Here is a tiny trained network, its code and every weight. The questions are about switching its units off for an input and a class, where a switched-off unit gives its printed mean instead of its output.

import numpy as np


def w(rows, s, z=0):
    codes = np.array(rows[::2]) - 128.0
    scale = np.full(codes.shape[1], s)
    scale[-1] = z or s
    return codes * scale


def f(y):
    return np.maximum(y, 0)


def log_softmax(a):
    a = a - a.max(-1, keepdims=True)
    return a - np.log(np.exp(a).sum(-1, keepdims=True))


def net(x, mask):
    res = np.array(x, float).reshape(1, 7) / 4 @ E
    y = f(res @ A[0][:, :-1].T + A[0][:, -1])
    res = res + np.where(mask, y, B[0][:, -1]) @ B[0][:, :-1]
    return log_softmax(res[-1] @ U[:, :-1].T + U[:, -1])


A, B = {}, {}
E = w([
[129,133,135,123,129,131,137,121,126,130],'x0',
[176,127,184,75,45,83,130,122,154,48],'x1',
[88,79,128,135,159,147,10,44,165,62],'x2',
[141,130,151,134,123,158,127,128,121,130],'x3',
[155,158,45,50,143,212,133,137,91,68],'x4',
[121,119,111,136,117,131,110,145,147,135],'x5',
[97,112,114,103,124,114,128,135,136,137],'x6',
],0.012)
A[0] = w([
[147,81,191,131,113,81,97,66,174,119,112],'n0',
[154,160,164,106,97,94,188,218,135,166,51],'n1',
[152,108,158,119,81,93,153,179,81,156,213],'n2',
[62,134,112,188,216,159,121,81,83,209,114],'n3',
[135,117,211,138,66,69,40,70,179,115,115],'n4',
[91,156,152,146,172,131,158,167,130,136,86],'n5',
[80,90,125,145,190,172,102,110,148,66,186],'n6',
[139,97,158,172,137,92,147,112,165,196,210],'n7',
[115,115,130,99,107,153,117,122,174,106,96],'n8',
[166,167,147,66,65,104,143,159,160,61,180],'n9',
[115,120,108,117,157,161,94,69,157,130,175],'n10',
[113,163,161,146,113,142,133,99,82,125,146],'n11',
[153,187,48,109,132,148,153,173,81,170,144],'n12',
[136,134,97,70,133,176,115,136,100,40,186],'n13',
[124,97,173,175,143,85,133,137,142,178,190],'n14',
[87,102,130,137,166,148,68,135,91,58,87],'n15',
[138,139,29,124,120,166,165,182,65,159,136],'n16',
[207,133,158,129,142,82,159,142,76,151,171],'n17',
[131,157,158,125,125,106,132,92,132,94,140],'n18',
[98,118,140,178,186,151,120,115,147,151,234],'n19',
[110,120,173,209,129,62,139,139,108,204,27],'n20',
[116,180,137,145,38,97,165,181,109,154,33],'n21',
[139,174,149,91,90,109,130,173,111,125,103],'n22',
[186,141,45,34,97,194,107,86,127,102,2],'n23',
[96,73,100,152,157,147,98,74,105,71,67],'n24',
[97,101,97,136,142,172,81,14,123,104,35],'n25',
[161,151,134,140,92,99,168,203,132,148,82],'n26',
[100,165,104,98,179,198,159,189,2,171,156],'n27',
[121,180,101,159,147,113,148,104,104,103,132],'n28',
[165,85,109,88,119,64,80,120,142,137,126],'n29',
[80,102,172,146,96,103,101,97,163,70,132],'n30',
[90,132,161,214,95,89,155,102,135,205,95],'n31',
[175,117,128,100,37,102,161,162,127,32,12],'n32',
],0.008,0.0078)
B[0] = w([
[58,112,116,203,209,201,214,154,149,49,215],'n0',
[116,90,189,146,101,63,73,50,67,105,202],'n1',
[164,174,126,69,106,147,133,182,199,172,227],'n2',
[165,105,155,124,20,31,23,79,73,132,233],'n3',
[34,107,107,158,211,196,240,142,145,60,250],'n4',
[152,109,94,97,193,106,153,138,160,115,153],'n5',
[108,87,164,158,113,115,119,99,60,125,230],'n6',
[97,104,179,153,64,98,59,44,69,86,237],'n7',
[118,91,126,159,150,130,148,105,90,115,153],'n8',
[147,66,181,190,81,65,22,69,91,130,230],'n9',
[83,118,130,162,99,145,101,82,103,95,207],'n10',
[125,113,83,145,160,110,118,122,179,127,148],'n11',
[109,142,75,164,188,151,170,160,169,103,220],'n12',
[183,177,121,54,86,132,107,150,178,182,231],'n13',
[148,137,171,205,54,72,19,62,112,115,230],'n14',
[184,129,107,75,88,102,87,84,153,179,184],'n15',
[32,122,97,146,175,180,204,208,180,95,222],'n16',
[162,129,138,104,129,127,103,179,146,132,202],'n17',
[95,119,128,150,137,137,136,145,122,119,166],'n18',
[171,196,74,75,122,98,146,204,177,149,231],'n19',
[201,174,65,31,92,80,133,225,175,226,200],'n20',
[108,91,166,172,91,112,101,45,53,78,180],'n21',
[155,128,140,115,109,110,83,144,139,138,166],'n22',
[123,78,207,167,57,58,75,39,56,126,190],'n23',
[151,163,133,90,102,59,94,151,117,196,187],'n24',
[198,177,95,21,1,33,47,208,169,227,196],'n25',
[133,134,169,144,77,110,83,79,77,113,188],'n26',
[84,147,59,102,176,134,175,139,186,99,246],'n27',
[145,122,123,95,146,105,156,137,133,127,151],'n28',
[121,101,158,141,173,167,144,112,92,101,171],'n29',
[86,116,113,198,174,185,188,124,136,54,212],'n30',
[179,116,104,63,91,87,62,143,127,192,214],'n31',
[192,151,103,81,58,101,61,201,146,219,181],'n32',
],0.0058,0.011)
U = w([
[188,171,118,41,85,96,107,205,185,201,254],'0',
[137,101,163,168,82,103,82,51,20,118,94],'1',
[84,126,118,168,250,210,254,165,179,85,131],'2',
],0.0096,0.00034)

Each question gives the input, the list of numbers given to net, and the class t.
The units are the neurons (one row each of A and B). Each row of codes is followed by its name. A weight is (code - 128) times the scale printed after its matrix; where a second scale follows, it is the last column's (A, B and U).
mask holds one flag per neuron, in row order. A switched-off neuron (its flag False) gives its mean, the last column of its row in B, instead of its output. The means were averaged over made-up inputs and are rounded, as every weight is.
A unit's drop is (log p(t) with every unit on - log p(t) with that unit switched off) / (log p(t) with every unit on - log p(t) with every unit switched off).
The circuit of an input: a set's keep is (log p(t) with only the set's units on - log p(t) with every unit switched off) / (log p(t) with every unit on - log p(t) with every unit switched off). Starting from the 12 units with the biggest drops (on a tie, the unit counted first), units are removed one at a time, each time the one whose removal leaves the highest keep (on an exact tie, the one counted first), for as long as the keep stays at least 0.8.
circuit, biggest first: the units of the circuit, biggest drop first
top k neurons: the k neurons with the biggest drops, biggest first
drop of u: that unit's drop, to one decimal
input [2,-2,5,-3,8,-8,8], class 0: circuit, biggest first => n13
input [5,2,-6,8,-3,-7,5], class 1: top 2 neurons => n1, n21
input [-1,-2,7,-4,5,-4,2], class 0: top 3 neurons => n25, n13, n7
input [-5,8,-4,8,0,2,-3], class 1: top 3 neurons => n9, n1, n21
input [6,2,-8,5,-4,0,0], class 1: top 3 neurons => n1, n21, n26
input [8,0,6,3,7,3,-3], class 0: top 2 neurons => n25, n13
input [1,4,8,2,0,5,-7], class 2: top 2 neurons => n4, n0
input [-5,3,-8,5,-1,-1,6], class 1: top 2 neurons => n1, n21
input [-2,-6,0,-5,-1,-6,-3], class 0: top 2 neurons => n19, n9
input [4,0,-3,1,2,6,-8], class 2: top 2 neurons => n25, n3
input [1,-1,5,-1,4,-3,1], class 0: top 2 neurons => n25, n13
input [-7,6,1,5,7,6,-3], class 1: top 2 neurons => n23, n9
input [2,4,-7,0,-2,7,-6], class 1: drop of n1 => 0.3
input [6,0,6,-5,8,-4,-7], class 0: circuit, biggest first => n25
input [0,5,8,-2,-4,6,3], class 2: drop of n4 => 0.2
input [8,6,-7,-1,-2,2,7], class 1: drop of n12 => 0.0
